Below are the code and all the weights of a small trained network. Each question names an input and a class and asks about switching units off, where a switched-off unit gives its printed mean instead of its output.

import numpy as np


def w(rows, s, z=0):
    codes = np.array(rows[::2]) - 128.0
    scale = np.full(codes.shape[1], s)
    scale[-1] = z or s
    return codes * scale


def norm(h):
    return h / np.sqrt((h * h).mean(-1, keepdims=True) + 1e-5)


def f(y):
    return np.maximum(y, 0)


def log_softmax(a):
    a = a - a.max(-1, keepdims=True)
    return a - np.log(np.exp(a).sum(-1, keepdims=True))


def net(x, mask):
    res = np.array(x, float).reshape(1, 2) / 4 @ E
    u = 0
    for l in range(3):
        y = f(norm(res) @ A[l][:, :-1].T + A[l][:, -1])
        res = res + np.where(mask[u : u + 5], y, B[l][:, -1]) @ B[l][:, :-1]
        u += 5
    return log_softmax(norm(res)[-1] @ U[:, :-1].T + U[:, -1])


A, B = {}, {}
E = w([
[135,39,4,85,148,88,110,233,189,184,170],'x0',
[157,84,166,35,36,129,176,85,111,198,55],'x1',
],0.0028)
A[0] = w([
[124,160,129,143,156,127,191,104,58,75,84,247],'0.n0',
[189,154,60,141,166,69,147,105,3,128,83,74],'0.n1',
[121,166,63,172,214,105,51,132,133,130,149,78],'0.n2',
[151,73,42,83,120,82,143,193,167,166,133,173],'0.n3',
[134,62,89,96,96,159,170,118,107,202,44,161],'0.n4',
],0.0026,0.0014)
B[0] = w([
[187,105,226,119,49,112,4,89,154,207,233,195],'0.n0',
[130,124,163,125,106,122,161,143,130,93,137,130],'0.n1',
[67,83,206,128,103,225,120,124,169,139,138,205],'0.n2',
[137,228,240,123,69,90,179,93,158,19,149,254],'0.n3',
[74,99,143,219,200,238,29,109,113,171,159,213],'0.n4',
],0.0024,0.004)
A[1] = w([
[161,29,63,2,71,102,186,139,109,236,40,45],'1.n0',
[143,17,7,23,105,80,141,234,206,209,143,7],'1.n1',
[139,94,64,78,124,81,162,182,135,130,124,21],'1.n2',
[98,86,178,87,82,149,152,167,197,112,165,100],'1.n3',
[159,107,51,123,152,67,128,180,125,135,160,73],'1.n4',
],0.0068,0.0012)
B[1] = w([
[28,47,201,83,79,253,128,170,244,147,148,213],'1.n0',
[217,215,109,188,162,33,128,69,7,97,111,255],'1.n1',
[176,153,113,144,135,91,83,95,100,165,127,167],'1.n2',
[148,136,149,123,106,129,91,97,130,168,125,213],'1.n3',
[107,180,203,170,125,158,92,95,174,107,163,171],'1.n4',
],0.0056,0.0096)
A[2] = w([
[99,169,145,139,142,151,194,99,96,68,64,89],'2.n0',
[164,76,100,132,133,111,131,128,12,138,120,87],'2.n1',
[77,102,100,159,167,185,122,167,175,139,126,65],'2.n2',
[152,97,136,127,106,130,46,130,161,201,177,255],'2.n3',
[100,121,51,195,213,122,98,204,155,87,201,70],'2.n4',
],0.011,0.00062)
B[2] = w([
[187,189,94,164,143,59,105,129,152,151,124,160],'2.n0',
[101,253,159,121,112,137,167,106,231,76,29,153],'2.n1',
[145,204,161,164,124,113,118,111,168,118,125,172],'2.n2',
[118,130,40,115,167,96,161,180,154,106,116,255],'2.n3',
[60,15,184,16,33,242,183,143,203,209,56,194],'2.n4',
],0.0049,0.0097)
U = w([
[178,206,177,176,118,101,95,68,99,127,120,187],'0',
[83,83,165,104,95,204,134,144,179,156,113,170],'1',
[133,137,33,114,166,87,139,173,143,109,126,166],'2',
[120,54,110,132,143,143,136,135,7,116,145,32],'3',
[124,64,116,133,141,141,133,137,27,116,151,45],'4',
[123,73,122,132,143,144,137,139,35,102,156,9],'5',
[146,23,120,144,148,137,135,134,33,106,156,2],'6',
[124,43,111,136,143,141,133,135,9,117,159,28],'7',
],0.011,0.0042)

Each question gives the input, the list of numbers given to net, and the class t.
The units are the neurons (one row each of A and B). Each row of codes is followed by its name. A weight is (code - 128) times the scale printed after its matrix; where a second scale follows, it is the last column's (A, B and U).
mask holds one flag per neuron, layer by layer. A switched-off neuron (its flag False) gives its mean, the last column of its row in B, instead of its output. The means were averaged over made-up inputs and are rounded, as every weight is.
A unit's drop is (log p(t) with every unit on - log p(t) with that unit switched off) / (log p(t) with every unit on - log p(t) with every unit switched off).
The circuit of an input: a set's keep is (log p(t) with only the set's units on - log p(t) with every unit switched off) / (log p(t) with every unit on - log p(t) with every unit switched off). Starting from the 12 units with the biggest drops (on a tie, the unit counted first), units are removed one at a time, each time the one whose removal leaves the highest keep (on an exact tie, the one counted first), for as long as the keep stays at least 0.8.
circuit, biggest first: the units of the circuit, biggest drop first
unit that matters most: the unit with the biggest drop
top k neurons: the k neurons with the biggest drops, biggest first
top k neurons in layer l: the k neurons of layer l with the biggest drops, biggest first
drop of u: that unit's drop, to one decimal
input [8,7], class 0: circuit, biggest first => (1.n1)
input [-2,3], class 2: top 2 neurons => (1.n1, 1.n0)
input [-3,4], class 1: top 2 neurons => (1.n1, 0.n3)
input [2,0], class 2: top 2 neurons in layer 2 => (2.n3, 2.n4)
input [1,-3], class 2: top 3 neurons in layer 1 => (1.n1, 1.n3, 1.n0)
input [1,3], class 2: circuit, biggest first => (0.n4, 1.n1, 1.n0, 2.n3)
input [3,-2], class 2: top 3 neurons => (0.n3, 1.n1, 0.n2)
input [-2,1], class 2: top 3 neurons => (1.n1, 1.n0, 0.n0)
input [-1,3], class 2: top 2 neurons => (0.n4, 1.n1)
input [6,6], class 0: top 4 neurons => (1.n1, 2.n4, 1.n2, 0.n2)
input [-6,-7], class 1: top 4 neurons => (1.n1, 1.n3, 0.n3, 2.n4)
input [5,-5], class 0: top 2 neurons => (0.n4, 1.n0)
input [-4,-5], class 1: top 2 neurons => (1.n1, 1.n3)
input [-3,0], class 2: top 3 neurons in layer 1 => (1.n1, 1.n0, 1.n4)
input [4,-7], class 1: circuit, biggest first => (2.n4)
input [-2,-8], class 1: top 2 neurons => (2.n4, 1.n1)
input [6,1], class 0: drop of 1.n1 => 0.1
input [8,3], class 0: drop of 1.n1 => 1.1
input [0,0], class 2: drop of 1.n1 => 0.7
input [1,-5], class 1: unit that matters most => 2.n4
